Below is a small trained network, with its code and all its weights. Each question gives an input and a class and asks what happens when units are switched off, that is, made to give their printed mean instead of their output.

import numpy as np


def w(rows, s, z=0):
    codes = np.array(rows[::2]) - 128.0
    scale = np.full(codes.shape[1], s)
    scale[-1] = z or s
    return codes * scale


def f(y):
    return np.maximum(y, 0)


def log_softmax(a):
    a = a - a.max(-1, keepdims=True)
    return a - np.log(np.exp(a).sum(-1, keepdims=True))


def net(x, mask):
    res = np.array(x, float).reshape(1, 6) / 4 @ E
    y = f(res @ A[0][:, :-1].T + A[0][:, -1])
    res = res + np.where(mask, y, B[0][:, -1]) @ B[0][:, :-1]
    return log_softmax(res[-1] @ U[:, :-1].T + U[:, -1])


A, B = {}, {}
E = w([
[239,119,72,39,69,92,34,23],'x0',
[125,128,126,126,125,132,132,125],'x1',
[60,243,3,181,132,163,63,109],'x2',
[52,55,102,25,202,197,55,146],'x3',
[77,70,78,148,17,55,75,239],'x4',
[156,104,197,209,69,244,41,119],'x5',
],0.0056)
A[0] = w([
[187,169,138,192,61,84,158,109,56],'N0',
[171,179,172,149,183,148,173,71,108],'N1',
[37,255,20,210,150,172,95,117,41],'N2',
[224,126,91,49,74,87,43,34,10],'N3',
[199,185,150,215,68,75,171,109,125],'N4',
[95,127,77,17,197,8,211,148,94],'N5',
[75,55,120,38,179,197,55,141,146],'N6',
[149,85,196,189,72,242,32,116,90],'N7',
[106,116,190,194,121,202,114,161,82],'N8',
[68,47,112,41,188,209,54,141,106],'N9',
[194,18,247,79,128,88,195,144,125],'N10',
[167,68,207,186,78,222,53,110,73],'N11',
[183,179,147,206,78,80,179,114,122],'N12',
[247,118,79,38,69,82,38,20,23],'N13',
[147,93,78,94,27,63,51,156,94],'N14',
[171,25,234,103,128,103,200,171,94],'N15',
[151,188,163,114,226,184,178,41,74],'N16',
[77,60,110,56,185,208,65,124,103],'N17',
[59,56,106,47,201,196,62,139,119],'N18',
[180,183,153,110,222,181,163,34,48],'N19',
[198,183,146,211,73,76,173,109,113],'N20',
[194,16,250,85,126,101,196,151,91],'N21',
[34,125,192,216,189,159,221,239,43],'N22',
[201,164,173,195,68,90,178,107,92],'N23',
[66,79,96,143,39,54,92,233,112],'N24',
[111,143,63,17,175,25,206,123,97],'N25',
[158,188,157,118,235,194,160,28,76],'N26',
[223,113,84,69,69,89,45,37,40],'N27',
[57,77,93,168,13,62,92,249,103],'N28',
[30,138,192,217,197,160,235,244,59],'N29',
[146,94,195,192,82,232,44,116,42],'N30',
[204,186,151,205,70,86,165,108,101],'N31',
[75,78,81,118,31,55,81,227,90],'N32',
[134,233,8,143,112,137,33,59,47],'N33',
[146,104,181,191,96,234,48,103,51],'N34',
[234,25,193,59,94,85,115,90,132],'N35',
[152,191,164,121,233,188,172,44,70],'N36',
[76,158,88,47,202,42,219,157,51],'N37',
[69,58,114,39,207,183,70,146,130],'N38',
[164,217,110,227,89,111,145,113,99],'N39',
[162,169,153,103,228,196,172,36,72],'N40',
],0.0052,0.0014)
B[0] = w([
[56,139,187,66,125,66,192,121,187],'N0',
[188,85,174,99,68,115,108,188,203],'N1',
[52,230,21,59,123,219,14,203,227],'N2',
[74,42,178,206,234,172,112,39,234],'N3',
[44,141,194,58,107,63,180,130,210],'N4',
[239,186,27,225,84,103,187,58,219],'N5',
[51,147,192,61,96,41,205,113,208],'N6',
[217,196,51,197,86,80,196,64,220],'N7',
[167,149,76,212,153,128,159,53,178],'N8',
[45,149,206,49,90,29,208,115,210],'N9',
[67,235,24,79,123,201,47,177,225],'N10',
[206,205,38,196,91,96,177,62,210],'N11',
[48,136,185,60,122,70,170,127,200],'N12',
[66,32,182,224,254,179,115,35,255],'N13',
[202,32,208,148,125,157,104,180,191],'N14',
[60,223,37,92,146,203,38,159,208],'N15',
[220,57,177,115,72,154,94,206,226],'N16',
[50,151,190,57,101,45,202,124,202],'N17',
[53,156,203,49,86,34,205,121,208],'N18',
[223,49,185,119,66,151,92,206,227],'N19',
[45,138,193,58,107,60,175,132,206],'N20',
[59,241,18,70,126,209,40,178,220],'N21',
[71,46,176,228,243,185,94,24,227],'N22',
[45,155,179,55,109,66,179,131,199],'N23',
[231,49,183,128,68,152,99,196,199],'N24',
[228,182,39,220,91,95,194,56,212],'N25',
[225,60,174,107,60,154,92,219,236],'N26',
[67,58,170,199,226,170,120,47,233],'N27',
[241,30,207,110,60,152,87,221,209],'N28',
[58,40,176,226,250,197,80,24,236],'N29',
[213,196,49,193,76,78,190,68,206],'N30',
[49,148,190,59,108,55,185,129,204],'N31',
[243,59,184,131,54,149,96,196,198],'N32',
[33,197,45,72,167,228,24,180,234],'N33',
[211,204,48,185,66,73,173,81,206],'N34',
[52,191,41,111,186,220,32,151,222],'N35',
[222,56,170,110,69,152,91,211,228],'N36',
[221,171,35,234,122,119,173,47,207],'N37',
[62,154,191,57,90,36,210,115,205],'N38',
[31,176,158,49,110,64,166,139,198],'N39',
[218,59,178,106,60,145,93,209,229],'N40',
],0.0052,0.006)
U = w([
[16,147,233,14,84,5,235,132,105],'0',
[254,15,213,109,47,162,76,245,56],'1',
[47,30,180,225,246,201,100,21,161],'2',
[35,247,7,52,127,228,16,200,2],'3',
[249,206,24,218,68,54,236,35,38],'4',
],0.0083,0.00095)

Each question gives the input, the list of numbers given to net, and the class t.
The units are the neurons (one row each of A and B). Each row of codes is followed by its name. A weight is (code - 128) times the scale printed after its matrix; where a second scale follows, it is the last column's (A, B and U).
mask holds one flag per neuron, in row order. A switched-off neuron (its flag False) gives its mean, the last column of its row in B, instead of its output. The means were averaged over made-up inputs and are rounded, as every weight is.
A unit's drop is (log p(t) with every unit on - log p(t) with that unit switched off) / (log p(t) with every unit on - log p(t) with every unit switched off).
The circuit of an input: a set's keep is (log p(t) with only the set's units on - log p(t) with every unit switched off) / (log p(t) with every unit on - log p(t) with every unit switched off). Starting from the 12 units with the biggest drops (on a tie, the unit counted first), units are removed one at a time, each time the one whose removal leaves the highest keep (on an exact tie, the one counted first), for as long as the keep stays at least 0.8.
units of the circuit, in order: the units of the circuit, biggest drop first
k most important neurons: the k neurons with the biggest drops, biggest first
drop when u is switched off: that unit's drop, to one decimal
input [3,7,5,-5,-8,8], class 1: 3 most important neurons -> (N26, N19, N36)
input [-6,8,8,-4,-6,-8], class 3: units of the circuit, in order -> (N2)
input [7,-3,-4,6,4,-6], class 2: 2 most important neurons -> (N13, N3)
input [2,4,0,-1,-7,-8], class 4: 4 most important neurons -> (N25, N5, N37, N28)
input [8,-4,-8,6,-8,-7], class 1: 3 most important neurons -> (N40, N19, N26)
input [-7,-3,1,8,-2,-4], class 0: 2 most important neurons -> (N18, N38)
input [3,1,-7,-2,3,7], class 3: 2 most important neurons -> (N35, N21)
input [8,2,-7,-7,-6,-8], class 2: 3 most important neurons -> (N13, N3, N27)
input [-4,1,-4,3,2,-5], class 4: units of the circuit, in order -> (N5, N37)
input [7,-6,-7,-5,0,5], class 2: 4 most important neurons -> (N13, N3, N27, N2)
input [-3,6,0,-1,7,-7], class 1: 2 most important neurons -> (N28, N24)
input [-6,-5,0,-1,6,-5], class 1: 3 most important neurons -> (N28, N24, N32)
input [5,-2,1,1,-3,-6], class 4: 4 most important neurons -> (N25, N5, N29, N22)
input [8,-7,1,2,-7,-4], class 2: units of the circuit, in order -> (N13)
input [7,1,-8,8,-8,1], class 0: 2 most important neurons -> (N9, N6)
input [-7,8,4,-5,-1,1], class 2: 2 most important neurons -> (N29, N22)
input [6,-8,8,-7,3,1], class 3: 3 most important neurons -> (N33, N2, N9)
input [1,5,2,0,4,-4], class 1: drop when N34 is switched off -> 0.2
input [-5,-2,7,-7,-1,6], class 0: drop when N39 is switched off -> 0.3
input [4,-3,-5,-3,-4,-6], class 4: units of the circuit, in order -> (N5)
input [-8,-8,-6,3,-2,-3], class 2: drop when N29 is switched off -> 0.4
input [5,-6,-2,-2,3,-7], class 4: drop when N5 is switched off -> 0.3
